In the rows, 128 means zero.
Each row is followed by its class.
[140 210 175  77 130 154 169 115  97 100 169 132 135 140 137 135 131 125
 122 123 121  98  85 153 144  92  94 126 133 136 150 150 145 159  70 125
 149  49 185 200  92 195 137 190 116 103] : Rulid
[182 191  95 184 140 161 130 125 118  82 195 136 121  56 102 114 160 132
  86  93 122 174 175 179 114  59  83  98 141 167 123 181  59 164  41 138
 115 140 150 200  89 167 121 126 135 138] : doz
[ 84 131 150  79 124 101 128  82 114 139 129 101 131 207 121 150 121 128
 141 162 162  96 134 101 156 170 121 120 128  61 140  89 126 143 125 145
 184  48 138 116 158 155 146 163 166 136] : fimol
[140 174 135 110 141 140 137  92 104 151 152  37 166 160 159 135 167 139
 121 134 160  43 177  90 103 152 122 114 115  22 154  65  90 154 146 152
 177  95  81  85 164 167 125 146 131 126] : Gopag
[155  84 131 109 130 107 137 118 141 179  92  99 160 150 202 128 143 131
 144 129 102  60 119  80 102 164 135 154 132  79 161  59 159 118 240 119
 123 150  65  80 170 130 124  97 109 115] : gev
[161 123 136 140 128 180 153  93 124 136 141 106 154 127 184 125 139 169
 120 128  70 122 161  98 111 137 149 120 106  91 158  94  73 127 167 185
  98 129  88 116 151 162 146 123 121 143] : mosam
[118 178 161 124 130 165 145 107 121 100 162 143 116 135 107 127 107 127
 134 128 121 169 120 158 153 100 108 123 116 140 120 177 113 147  76 149
 125  90 192 167  89 156 148 164 127 142] : bukoz
[140 179 101 106 127  92 105  97  99 141 159  92 143 136 107 133 175 124
 106 164 177  74 173 124 107 148  94 102 172  71 139 104 118 160  92 112
 154  65  88 158 134 179 105 139 152 113] : mosam
[ 78 126 140 103 137 107 103 107 111 113 122 137 109 192  81 153  96 117
 130 152 185 141 131 123 152 163 143  81 112  82 104  98 126 140  99 143
 179  88 161 102 151 131 129 145 175 139] : bas
[126 197  75 128 127  60  92 172 138 116 128 136 107  86  50 117 165  99
 116 128 179 124 133 156 116 100  89 134 181 187 107 166 165 145  41  56
 133 122 136 169  59 131  95 113 118 106] : bev
[161 141 103 173 140 190 127 125 123 109 160 123 126  98 141 114 131 140
 111 117  98 153 164 128 112 112 140  99  99 127 124 129  55 139 111 176
 113 162 131 133 131 140 136 113 130 150] : bev
[123 153  96 126 134 108 104 137 117 130 116  65 162 128 131 121 171 113
 130 135 212  66 175 113 106 146 159 124 122  52 123  83  94 138 173 115
 169 147  67  42 152  93  94  97 124 122] : Rulid
[133  97 117 109 123  89 118 129 148 153  92 145 122 124 139 119 124 104
 138 124 116 101  95 123 123 127 119 171 153 160 143 117 152 106 176 103
 117 137 108 123 130 109 139 109 106 117] : fimol
[147 107 143 134 135 168 138  94 115 139 148 117 137 148 164 135 114 146
 133 109 117 102 120 112 124 130 147 119  95  91 138  99  98 130 172 168
 144 143 119  88 156 142 138 135 123 133] : Bamam
[133 110 157 127 127 167 160 126 124 107 117 160 142 135 169 121  95 132
 137 115  70 145  94 125 149 123 136 136 101 152 146 144 111 116 162 151
 109 136 161 134 127 121 159 138 116 139] : Rulid
[106 166  98 133 128  67  73 167 125 127 128 143  98 101  35 125 140  81
 132 133 210 143 131 175 125 101  97 125 169 161  88 166 162 138  55  63
 143 118 156 156  82 103  94 108 130 123] : bukoz
[125 165 124 143 132 141 135 141 124  72 152 143 115 115  76 127 123 129
 116 107 124 170 133 149 150 107 124  97 110 157 119 158  95 151  63 145
 128 115 181 171  97 140 135 146 143 144] : Rulid
[ 92  84 169  83 111  84 124 108 128 141  87 195 108 194 110 152  68 118
 146 163  99 133  69 113 160 168 105 118 151 153 144 133 180 110 140 117
 131  70 166 178 135 139 152 161 149 131] : mosam
[169  85 122 158 123 151 151 112 152 146  97 126 159 119 188 114 135 163
 119 122  34 131 130  95 117 165 152 149 115 133 157  96 102 115 198 155
  76 150  87 124 151 124 141  94 125 157] : gazo
[124 168 117 146 142 136 106 125 126 141 149  57 146 113 118 128 175 130
 127 129 193 101 190 128 104 117 148 129 119  67 113  95  98 140 128 125
 148 138  89  66 130 121  99  99 118 133] : bukoz
[104 165  62 176 136  80  60 179 155 104 121 116  93  86  14 107 151 103
 120 121 218 156 183 148 119 119 157  96 145 153  78 144 103 142  62 101
 144 186 122  94  90  72  84  79 134 138] : bev
[138 190 140 104 137 129 121 160 106 118 160 156 102 109  80 118 110  78
 138  93 166 115  84 173 121  76 110 123 142 171 104 178 143 138  69  95
 159 128 177 158  89 134 121 162  96 102] : Gopag
[161 106 108 165 134 154 130  86 112 144 150  77 156 130 171 136 155 168
 106 129 112 102 174  94 114 152 129 109 106  53 146  71  63 140 178 183
 134 142  81  92 174 153 127 114 146 146] : Bamam
[116 167 167  92 132 137 142 112 123 118 156 142 111 156 103 139 101 128
 147 108 147 116  83 142 151 106 128 125 121 144 125 153 151 143 100 136
 159 104 175 131  98 150 136 172 115 114] : Bamam
[127 197 134 135 151 198 143 121 106  84 177  78 148 127 119 127 145 144
 126  91 174 128 174 136 124  92 176  86  71  72 115 117  37 158  98 182
 166 128 128  73 128 134 125 142 123 134] : Rulid
[176 128 100 166 133 132 135 126 132 139 124 117 145  83 151 103 150 141
 103 125  66 119 139 122 103 115 105 158 144 157 157 126 112 124 163 122
  84 154 105 161 112 156 132 110 108 126] : Vis
[168 180 127 134 149 186 132 134 110 113 162 138 124  80 118 108 121 110
 113  80 131 137 131 162 100  51 138 126 111 158 111 145  88 139  91 147
 127 168 134 117  95 133 128 121  95 114] : bas
[115 125 151 101 121 109 144 109 131 113 138 158 117 173 129 143 113 135
 139 143  93 159 121 126 164 156  89 110 132 128 142 146 142 149 106 140
 118  74 173 190 119 153 156 167 158 140] : gev
[156 116 124 138 140 155 135 103 119 138 124 121 150 119 171 116 135 138
 114 128  95 126 147 110 114 138 130 140 119 114 144  91 106 126 162 150
 107 148 103 103 140 143 140 111 121 129] : bas
[157 204 164 108 134 177 167 113 121  97 177 170 114 105 131 125 114 114
 122  99 110 147  96 176 142  64  92 130 137 179 136 205 124 157  62 134
 130  96 194 203  79 173 142 179 113 114] : doz
[145  71 127 145 120  91 136 129 138 138  98 151 132 138 132 122 121 141
 118 146  44 144 108 100 143 177  90 138 142 168 159 117 151 116 152 125
  82 124 148 187 144 145 153 130 137 151] : Gopag
[124 142 142 145 153 173 121 120 129 137 121  88 137 138 129 119 106 121
 146 100 181  92 147 118 104 111 209 120  85  79 114  95  78 123 182 159
 163 178 103  24 139 101 117 113  96 122] : Vis
[173 160 117 143 140 198 159  95 119 107 186 104 142  96 169 115 156 153
 103 104  76 144 167 138 119  82 124 125 105 118 143 130  37 144 108 192
 111 116 123 152 130 169 159 139 121 139] : fimol
[140 133  80 137 137  99  92 138 132 133 129 118 122  99  91 115 157 116
 115 119 151 121 153 138 110 110 122 129 148 142 118 119 105 130 107 116
 132 132 111 140 128 118 116  95 132 131] : fimol
[ 73 156 108 125 132  68  80 149 142  98 132 127  95 156  22 142 129 112
 145 119 215 169 164 144 149 141 139  81 134 117  88 144 135 152  59 112
 167 115 160 124 100  96 102 124 164 138] : gev
[105 122 124 133 128 108 108 123 129 111 110 158 106 139  82 124 107 114
 119 138 141 165 134 129 148 148 129 121 131 146 116 131 133 131 105 125
 127 126 158 132 109 122 131 126 145 137] : bas
[ 92 141 115 106 118  68  98 146 137 116 111 163  94 139  54 134 115  87
 135 140 201 142 112 156 144 141 102 123 160 152 104 168 169 135  83  86
 142 105 165 163 107 112 123 139 148 113] : lela
[139  92 121 170 127 153 129 152 153 116 108 162 114 104 124 105  99 130
 134 113  75 165 120 121 129 121 152 129 106 188 123 141 114 112 142 148
  88 193 142 120 116 100 139  98 111 151] : bev
[157 109 121 134 124 104 128 105 119 167 119 104 153 122 178 133 158 137
 110 163  87  95 138 109 113 151  72 159 162 109 164  96 152 129 174 106
 101 103 101 163 147 164 129 106 128 132] : bukoz
[139 140 105 155 123 147 127 128 135 107 140 126 129 104 110 118 142 129
 112 120 133 157 180 138 129 123 123 119 116 122 121 147  76 140 100 153
 101 143 131 149 126 128 137 121 147 143] : lela
[ 92 213 166  69 136 160 140 111  88  81 187 119 118 181 105 163 109 112
 136 127 198 108 120 156 153 105 132  87 102  72 119 136 105 161  57 149
 205  42 191 141 122 166 138 200 146 113] : Rulid
[122 127 192 134 131 199 168 111 127  88 144 186 108 153 116 128  56 146
 141  98  51 200  84 150 160  88 141 115  75 182 135 170  98 127  94 186
 101 117 222 176  92 157 180 186 124 144] : Vis
[143 134 142 114 139 137 126 111 117 164 129  87 149 139 168 142 137 119
 135 142 160  80 128 120 103 130 128 142 125  73 133  92 131 124 185 125
 148 123  99  87 157 139 118 110 115 123] : bukoz
[131 154  98 138 129 105 123 109 130 120 144  99 131 138 115 131 164 147
 104 164 112 116 167 104 131 165  90 112 145 113 149 103 120 158  96 131
 126  94 119 168 129 176 128 132 154 139] : bev
[126  84 141  89 127  69 127 107 132 187  64 138 137 170 185 136 116 107
 142 171 115  49  76  96 122 183  97 185 169 123 168  89 213 107 236  73
 132 107 104 124 148 136 132 124 109 102] : Vis
[143 188 137 144 146 208 147  88  99 102 197  61 143 146 142 136 145 152
 115 119 153 124 202 118 130 131 152  78  74  28 122 101  17 165 101 211
 168 111 127  92 152 162 142 168 141 149] : Gopag
[160 125 156  96 122 121 164  98 132 153 110 153 143 148 191 133 130 136
 127 141  40  92  79 114 130 161  95 164 156 152 172 105 175 132 164 112
  99  72 128 187 123 171 152 147 113 121] : gazo
[124  95 134  85 123  49 114 123 137 179  83 136 132 162 141 135 125 117
 155 140 140  50  64 102 127 164 102 169 167 136 150  98 226 113 197  68
 144 119 105 112 134 131 114 121 114 104] : Bamam
[118 137 146  78 123  87 141 103 125 146 122 145 133 172 153 145 129 116
 137 148 114 106 100 116 141 158  75 143 162 112 157 125 175 143 142 104
 141  74 140 164 128 156 144 159 134 109] : gev
[155 167 140 137 135 179 154 142 139 105 154 164 110  90 127 109 110 124
 124  97  72 155  91 153 124  73 119 137 120 205 131 176 121 138  86 143
  98 156 170 170  76 146 149 142  88 124] : bev
[165 169 165 134 162 248 168  78  95 121 188  94 140 139 182 143 110 153
 118 109  97 120 160 128 118  86 164 101  60  67 133 112  27 145 156 214
 143 121 142  99 146 166 165 165 118 140] : Vis
[ 98 203 170  72 137 156 144  89 112 100 182 120 106 177  92 144 110 114
 136 123 179 118 118 154 154 101 129 104 114  97 123 144  97 164  53 165
 189  45 184 147 112 174 151 197 139 121] : fimol
[ 74 117 143 129 117 123 112 101 132  95 124 153 104 178  66 148  91 132
 140 149 160 184 146 127 164 160 155  72 111  99 106 142  94 130  87 170
 147  91 163 122 124 117 138 155 174 162] : mosam
[145 163 149 168 143 218 142  96 110  99 185  91 138 122 137 139 126 160
 117 115 114 172 191 136 127  99 151  83  67  66 117 123  22 148 100 214
 129 125 147 115 142 152 143 134 147 170] : bukoz
[ 72 158 157  76 130  86 111 126 120 102 119 176  87 178  48 143  80  84
 147 143 198 145  91 153 165 134 128 116 136 146  98 155 186 142  60  99
 171  79 199 140  85 126 129 166 144 118] : bas
[100 150 134 128 125  99 109 131 138 119 125 132 113 135  77 134 126 116
 137 141 163 156 123 146 140 131 110 131 140 141 114 149 153 135  89 108
 132 109 162 143 104 127 118 127 134 139] : bukoz
[101 124 175  98 131 116 129 157 132 129 103 194  92 149  77 125  60  89
 162  96 133 142  42 146 150 110 139 143 128 211 109 177 186 108 114  98
 139 137 206 136  97  99 146 157  90 119] : Gopag
[120 114 125 111 124 101 117 145 146 139  92 160 119 122 117 119 108  88
 143 121 160 110 101 137 123 127 127 160 146 156 121 146 168 111 159  93
 122 159 127 119 124  95 128 113 105 104] : lela
[108 132  93 169 133 117  92 168 153  99 115 135 111  96  48 109 125 115
 134  89 191 174 170 151 121 107 168 106 114 155  84 158  90 126  92 130
 120 186 133  99 111  72 112  88 131 135] : lela
[ 90 105 144  92 117  51 102 114 120 146 110 151 105 191  85 153 100 114
 148 151 172  98  79 121 158 170  99 122 156 125 128 120 196 129 130  92
 171  80 158 139 135 135 123 153 157 120] : Bamam
[ 72  92 102 102 131  36  67 118 132 161  85  98 116 187  78 145 127 103
 142 163 222  79 147 101 137 180 136 109 154  72 113  66 146 122 154  99
 193  95 100  79 174  95 110 104 167 131] : fimol
[120 137 154  63 130  77 136 137 121 157  92 128 146 156 153 133 124  94
 147 140 152  41  58 114 127 140 109 164 158 130 154 107 207 123 182  63
 158 100 119 122 131 135 122 140  96  89] : Rulid
[106 153 160  95 121 106 139  98 118 130 131 146 126 162 126 145 119 121
 132 163 117 130 101 136 153 146  72 150 152 130 145 149 169 142 109 107
 129  57 172 185 111 169 142 165 134 129] : bukoz
[132 164 163 114 148 178 127 155 131 117 140 157 101 121 100 110  74  90
 163  70 176 137  76 176 117  68 206 116  95 163  87 159 116 125 122 132
 156 170 150  79  93  78 122 129  80 115] : gazo
[127 125 109 127 140 113 112  91 122 169 111  51 164 153 165 129 164 132
 120 164 176  51 178  86 105 172 142 140 131  36 145  58 114 134 211 121
 161 127  57  55 170 131 111 113 130 115] : Vis
[181 129 142 165 137 193 179 104 130 112 156 137 139  98 182 116 121 162
 104 112   9 169 127 126 123 100 110 135 106 161 166 151  78 131 136 179
  73 131 155 195 111 188 173 149 115 143] : Vis
[103  99 166 115 140 156 122 119 127 129 124 142 111 180 135 151  80 120
 158 109 151 138 117 119 139 141 171  90  89  89 110 110 109 124 167 162
 165 134 152  76 159  99 138 133 135 131] : gev
[119 191 131 110 138 135 125 106 123 108 169 111 127 148 107 137 143 128
 129 120 165 134 171 138 139 121 119  98 129  93 121 141  92 167  74 147
 156  85 150 148 111 146 131 159 142 121] : gev
[108 112 145 140 131 161 143 136 131  88 115 153 132 138 123 124  92 125
 141 109 119 165 120 132 154 122 168 113  83 138 118 145  85 119 143 164
 127 149 160 102 129  94 144 134 126 148] : Rulid
[140 112 179 122 129 163 155 122 124 127 131 186 110 129 148 135  78 120
 139 125  62 170  65 155 147  97  93 142 120 186 134 170 147 118 133 137
  98 117 194 186 104 146 162 149 109 139] : bukoz
[ 84 121 168  97 123 105 127 120 134 114 113 161 106 183  85 142  84 118
 150 136 152 139 104 134 160 152 122 114 126 135 125 139 163 131 103 130
 142  87 186 157 127 136 147 159 153 126] : lela
[141 119 149  90 127  95 134 124 112 165 110 150 129 154 152 136 110 104
 130 139 102  78  72 117 128 150  81 157 162 147 156 117 184 120 158  93
 135  96 149 173 141 157 145 154 109 107] : Gopag
[105 125 152 120 129 123 117 131 115 108 135 164  96 166  74 144  82 111
 137 124 137 163 102 139 159 140 116  90 115 146 111 151 126 131  81 137
 152 100 202 163 122 128 149 166 148 143] : Gopag
[164 130 122 174 139 204 138 142 141  99 159 132 124  84 139 112 126 130
 131  75 106 185 165 147 111  83 169 104  80 126 108 151  42 132 136 189
 105 203 130  92 112  93 138 106 111 147] : gev
[156 174 143 107 150 188 153 104  93 125 165  80 157 131 183 136 147 124
 121 113 149  64 137 125 106 107 138 113 101  60 147  91  78 147 161 156
 167 107 106  95 149 160 131 146 107 111] : Rulid
[145 104 108 166 132 138 124 116 136 130 132 104 144 118 133 119 142 162
 126 107 111 131 161 104 120 140 152 124 102 110 133 103  88 127 158 164
 116 168  98  87 147 124 126 103 132 146] : Bamam
[155 153 137 156 130 192 158  93 117 105 171 108 143 111 158 133 144 161
 110 131  75 174 172 135 129 115 103 126  97 102 141 138  66 147 112 187
  95 111 142 154 121 168 153 141 136 159] : bukoz
[157  43 124 138 121 102 125 121 140 167  86 150 139 140 180 134 125 136
 129 145  45 125 112  89 124 180  95 143 145 131 161  92 158 109 211 125
  88 137 116 154 159 124 146  97 141 140] : gev
[119 130 158 109 129 131 129 149 142 114 125 193  91 131  86 121  76 109
 162  84 134 147  57 158 149  86 146 145 117 205 109 178 172 115 109 114
 131 155 185 122  77 102 135 143  94 117] : Bamam
[145  92 147 121 121 113 154 109 137 129 121 171 124 145 145 137 109 150
 130 127  51 138  74 119 155 146  93 144 135 175 157 138 169 123 143 134
  97 109 160 180 116 162 152 147 129 133] : Bamam
[174  77  93 195 133 163 118 150 135 109 121 169 123  72 120  99 110 142
 101 109  47 215 155 131 120 111 132 115 103 183 120 133  67 116 120 169
  58 202 141 154 118 113 150  82 137 165] : bas
[134 184 161  72 141 155 155  97 120 135 156 106 129 152 153 134 127 119
 141 107 140  71 102 131 121  93 133 142 121 110 145 112 123 145 122 147
 165  82 134 120 128 170 147 157 101 108] : fimol
[125 128 126 127 130 132 120 120 134 128 130 133 124 134 126 125 123 132
 141 112 152 117 118 131 132 128 144 133 118 123 120 133 126 126 147 137
 142 150 126  89 125 111 121 125 119 125] : Bamam
[140  60  70 150 118  53  99 167 146 146  52 145 147  95 131 108 150 110
 122 143 110 114 119 107 121 163 113 166 160 170 139 111 160 100 209  70
  86 178  84 116 137  68 112  63 116 129] : Rulid
[158 141 110 165 145 183 130 128 129 100 150 124 132  91 117 107 133 143
 107  97 100 169 168 131 113 100 160 112  94 138 117 119  67 136 105 172
 105 175 127 106 114 133 132 106 120 143] : bas
[113 121 149 113 129 116 125 130 148 125  99 165 114 152 100 122  94 116
 154 116 125 144  87 134 141 144 158 127 127 167 114 139 156 124 127 117
 131 120 152 122 108  96 133 128 123 137] : gazo
[173 220 105 175 143 208 148 105 123  71 212 110 136  71 118 116 158 145
  94  88 131 177 189 167 120  65 110  95 108 121 123 182  16 173  49 181
 129 140 144 160  92 173 131 152 133 143] : doz
[174  79 104 176 116 121 140 127 144 128 120 154 135  91 145 112 138 165
 113 112  29 161 122 114 131 137  98 148 134 185 156 137 119 121 149 147
  62 163 126 174 116 144 143 108 125 150] : Bamam
[187  97  98 156 126 111 129 146 121 145 119 154 128  80 140 109 142 120
 103 125  52 137 117 126 111 129  69 152 157 192 148 140 136 118 148 109
  77 155 130 194 124 137 142 111 111 135] : Gopag
[118  85  89 171 120  69  89 150 144 127  90 136 114 120  84 122 133 117
 121 139 133 157 152 115 141 172 121 119 142 145 115 124 125 114 138 108
 114 162 127 126 135  81 121  94 147 157] : Gopag
[ 85 112 134 128 135  95 102 133 142 126  94 141 106 167  77 138  88 110
 146 139 167 131 113 125 144 154 160 115 120 124 113 125 138 118 147 121
 152 128 154 101 128 105 126 133 140 133] : Vis
[108  91 105 137 114  62 106 134 152 130  91 139 118 143  89 132 132 126
 122 150 135 148 141 111 140 179 100 129 153 141 138 122 157 125 122 107
 108 118 132 166 139 124 134 109 161 138] : lela
[138 171 107 125 132 129 125 114 124 124 149  95 139 116 121 134 161 115
 111 130 181 106 167 134 112 128 117 126 136  86 125 126 102 146 116 127
 141 121 108 125 134 145 122 128 133 114] : lela
[129 113 135 130 140 141 119 114 112 150 125  96 136 156 145 137 122 119
 132 127 159  92 143 103 120 158 150 109 105  70 125  81  96 125 176 149
 164 141 107  65 178 115 130 127 125 134] : Gopag
[115 175 121 148 136 131 121 130 127  88 153 138 105 124  52 120 117 127
 120 116 146 168 147 158 142 100 127 105 120 156 111 168 101 151  53 139
 133 114 178 165  82 143 129 152 142 138] : Vis
[191 134 147 123 138 160 176 100 122 160 135 120 165 105 233 121 148 141
 117 118  59  72 101 113 103 113  93 174 144 130 180 114 147 131 189 121
 110 130  99 150 142 182 137 125  94 109] : doz
[181 154  83 204 131 188 140 113 131  86 187 112 135  60 117 103 166 165
  90  92  84 184 192 145 125  88 123 110  98 141 126 163  26 154  83 190
  84 172 124 154  97 145 136 121 132 158] : Bamam
[103 126  99 135 121  57  92 145 148 120 105 137 108 128  53 128 136 105
 123 136 180 139 141 134 136 154 110 121 161 148 117 138 158 131  92  89
 130 121 140 162 118 120 114 114 151 123] : lela
[132 245 153  85 130 184 145 109 105  94 196 140 115 124  96 129 125 117
 127 105 164 133 130 170 123  67 128 107 126 127 119 183  88 164  38 152
 156  83 163 160  76 176 132 188 106 108] : mosam
